Here is a tiny trained network, its code and every weight. The questions are about switching its units off for an input and a target symbol, where a switched-off unit gives its printed mean instead of its output.

import numpy as np


def w(rows, s, z=0):
    codes = np.array(rows[::2]) - 128.0
    scale = np.full(codes.shape[1], s)
    scale[-1] = z or s
    return codes * scale


def f(y):
    return np.maximum(y, 0)


def softmax(a):
    e = np.exp(a - a.max(-1, keepdims=True))
    return e / e.sum(-1, keepdims=True)


def log_softmax(a):
    a = a - a.max(-1, keepdims=True)
    return a - np.log(np.exp(a).sum(-1, keepdims=True))


def net(x, mask):
    ids = ['βγδεηθλμξστφψω'.index(c) for c in x.split()]
    T = len(ids)
    res = E[ids] + P[:T]
    u = 0
    for l in range(3):
        q, k, v = (res @ M[l].T for M in (Q, K, V))
        z = softmax(np.where(np.tri(T) > 0, q @ k.T / 2**0.5, -1e9)) @ v
        res = res + np.where(mask[u], z, O[l][:, -1]) @ O[l][:, :-1]
        u += 1
        y = f(res @ A[l][:, :-1].T + A[l][:, -1])
        res = res + np.where(mask[u : u + 8], y, B[l][:, -1]) @ B[l][:, :-1]
        u += 8
    return log_softmax(res[-1] @ U[:, :-1].T + U[:, -1])


Q, K, V, O, A, B = {}, {}, {}, {}, {}, {}
E = w([
[100,153,152],'β',
[92,141,137],'γ',
[115,136,181],'δ',
[133,162,182],'ε',
[52,114,109],'η',
[132,103,8],'θ',
[57,141,116],'λ',
[173,119,158],'μ',
[95,140,142],'ξ',
[74,107,91],'σ',
[86,139,123],'τ',
[103,83,198],'φ',
[34,122,122],'ψ',
[128,136,147],'ω',
],0.017)
P = w([
[176,2,207],'0',
[99,249,32],'1',
[126,219,88],'2',
[103,200,75],'3',
[89,179,65],'4',
[140,175,91],'5',
[143,167,113],'6',
[14,109,87],'7',
[47,101,104],'8',
[26,73,106],'9',
[103,93,136],'10',
[64,82,53],'11',
[80,65,93],'12',
],0.0068)
Q[0] = w([
[169,136,151],'0.h1',
[135,88,10],'0.h1',
],0.011)
K[0] = w([
[100,128,2],'0.h1',
[31,102,196],'0.h1',
],0.0054)
V[0] = w([
[255,119,23],'0.h1',
[130,165,124],'0.h1',
],0.0086)
O[0] = w([
[159,173,70,5],'0.h1',
[111,118,2,101],'0.h1',
],0.0096,0.0029)
A[0] = w([
[80,44,143,255],'0.n1',
[252,207,159,72],'0.n2',
[146,165,137,172],'0.n3',
[189,83,75,99],'0.n4',
[64,155,84,168],'0.n5',
[213,35,194,169],'0.n6',
[178,85,122,130],'0.n7',
[89,75,124,153],'0.n8',
],0.011,0.0038)
B[0] = w([
[236,222,139,254],'0.n1',
[63,96,164,140],'0.n2',
[92,184,161,139],'0.n3',
[190,65,80,158],'0.n4',
[148,119,254,206],'0.n5',
[208,171,239,163],'0.n6',
[62,120,173,140],'0.n7',
[208,192,131,198],'0.n8',
],0.0068,0.0091)
Q[1] = w([
[217,254,75],'1.h1',
[204,170,230],'1.h1',
],0.0031)
K[1] = w([
[181,122,93],'1.h1',
[94,1,63],'1.h1',
],0.0082)
V[1] = w([
[95,178,103],'1.h1',
[79,4,98],'1.h1',
],0.012)
O[1] = w([
[254,128,112,102],'1.h1',
[157,61,24,1],'1.h1',
],0.0089,0.0097)
A[1] = w([
[51,121,190,186],'1.n1',
[201,234,159,98],'1.n2',
[213,68,157,82],'1.n3',
[198,93,98,254],'1.n4',
[7,200,166,203],'1.n5',
[177,120,163,207],'1.n6',
[212,241,1,85],'1.n7',
[194,125,174,83],'1.n8',
],0.0073,0.0048)
B[1] = w([
[234,112,102,209],'1.n1',
[110,44,2,243],'1.n2',
[93,126,51,137],'1.n3',
[210,185,137,153],'1.n4',
[231,164,124,249],'1.n5',
[124,174,51,194],'1.n6',
[183,31,153,142],'1.n7',
[121,134,147,170],'1.n8',
],0.005,0.013)
Q[2] = w([
[78,66,212],'2.h1',
[255,156,177],'2.h1',
],0.0075)
K[2] = w([
[1,38,129],'2.h1',
[193,26,170],'2.h1',
],0.0083)
V[2] = w([
[168,255,65],'2.h1',
[141,13,36],'2.h1',
],0.0055)
O[2] = w([
[97,162,254,196],'2.h1',
[138,195,122,7],'2.h1',
],0.0091,0.019)
A[2] = w([
[110,63,138,253],'2.n1',
[133,107,79,74],'2.n2',
[115,52,221,82],'2.n3',
[76,87,107,175],'2.n4',
[178,77,195,116],'2.n5',
[137,186,213,136],'2.n6',
[203,83,95,240],'2.n7',
[254,131,88,185],'2.n8',
],0.0078,0.0057)
B[2] = w([
[74,194,168,186],'2.n1',
[72,91,72,131],'2.n2',
[105,98,91,244],'2.n3',
[146,86,238,132],'2.n4',
[72,109,101,239],'2.n5',
[99,102,1,254],'2.n6',
[125,179,190,176],'2.n7',
[71,160,174,188],'2.n8',
],0.0084,0.013)
U = w([
[154,110,120,96],'β',
[146,119,120,90],'γ',
[128,93,106,78],'δ',
[176,90,128,114],'ε',
[136,113,89,129],'η',
[202,201,89,167],'θ',
[162,111,112,110],'λ',
[127,163,247,190],'μ',
[129,126,121,66],'ξ',
[150,129,126,135],'σ',
[161,114,126,119],'τ',
[76,61,91,1],'φ',
[31,176,56,195],'ψ',
[147,121,148,101],'ω',
],0.011,0.0081)

Each question gives the input, a string of symbols that net reads in full, and the target symbol t.
The units are the heads (2 rows each of Q, K, V and O) and the neurons (one row each of A and B). Each row of codes is followed by its name. A weight is (code - 128) times the scale printed after its matrix; where a second scale follows, it is the last column's (O, A, B and U).
mask holds one flag per unit, layer by layer, with each layer's heads first. A switched-off unit (its flag False) gives its mean, the last column of its rows in O or B, instead of its output. The means were averaged over made-up inputs and are rounded, as every weight is.
A unit's drop is (log p(t) with every unit on - log p(t) with that unit switched off) / (log p(t) with every unit on - log p(t) with every unit switched off).
The circuit of an input: a set's keep is (log p(t) with only the set's units on - log p(t) with every unit switched off) / (log p(t) with every unit on - log p(t) with every unit switched off). Starting from the 12 units with the biggest drops (on a tie, the unit counted first), units are removed one at a time, each time the one whose removal leaves the highest keep (on an exact tie, the one counted first), for as long as the keep stays at least 0.8.
units of the circuit, in order: the units of the circuit, biggest drop first
most important unit: the unit with the biggest drop
k most important neurons: the k neurons with the biggest drops, biggest first
top k neurons in layer l: the k neurons of layer l with the biggest drops, biggest first
input ψ σ ψ γ μ γ ε ω θ ω β, target ψ: units of the circuit, in order -> 2.n6
input μ τ β σ, target μ: units of the circuit, in order -> 2.n6, 2.n3, 2.n5
input ψ η σ φ, target ψ: units of the circuit, in order -> 2.n6, 2.n5
input φ φ σ σ, target φ: units of the circuit, in order -> 1.h1, 2.h1, 0.n6, 0.h1
input φ τ δ β η ε, target φ: top 3 neurons in layer 0 -> 0.n1, 0.n6, 0.n8
input φ ω τ, target φ: units of the circuit, in order -> 1.h1, 2.h1, 0.n6, 0.h1
input θ ω β, target θ: units of the circuit, in order -> 2.h1, 0.h1, 1.n7
input θ τ ω θ φ ω φ σ μ θ θ θ, target μ: units of the circuit, in order -> 2.n6, 2.n3
input φ θ ψ τ θ θ η ψ θ ε τ, target φ: 2 most important neurons -> 0.n6, 0.n1
input θ ψ φ θ θ, target θ: units of the circuit, in order -> 2.h1, 2.n5
input θ θ τ μ, target θ: units of the circuit, in order -> 2.h1, 0.n4
input φ θ δ σ β φ φ θ ε, target ψ: 3 most important neurons -> 1.n2, 0.n1, 1.n6
input θ φ θ δ β ω, target θ: units of the circuit, in order -> 2.h1, 0.h1, 1.n7
input φ ε τ φ ξ θ θ θ φ φ λ, target φ: 3 most important neurons -> 0.n6, 1.n5, 0.n1
input μ θ θ θ μ β η μ η, target μ: most important unit -> 2.n6
input φ θ ψ ε δ θ ε φ σ θ φ, target φ: 3 most important neurons -> 1.n5, 0.n6, 0.n1
input μ μ δ φ φ ε δ θ τ θ φ η η, target μ: top 3 neurons in layer 0 -> 0.n1, 0.n6, 0.n8
input φ θ θ φ φ ω μ ω θ τ δ, target φ: top 2 neurons in layer 1 -> 1.n5, 1.n1
input φ τ θ φ σ δ φ ε, target φ: top 3 neurons in layer 1 -> 1.n5, 1.n1, 1.n6
input γ θ φ γ φ τ ω, target ψ: units of the circuit, in order -> 0.n1, 0.n5
input φ μ τ μ θ θ ξ δ, target φ: most important unit -> 1.h1
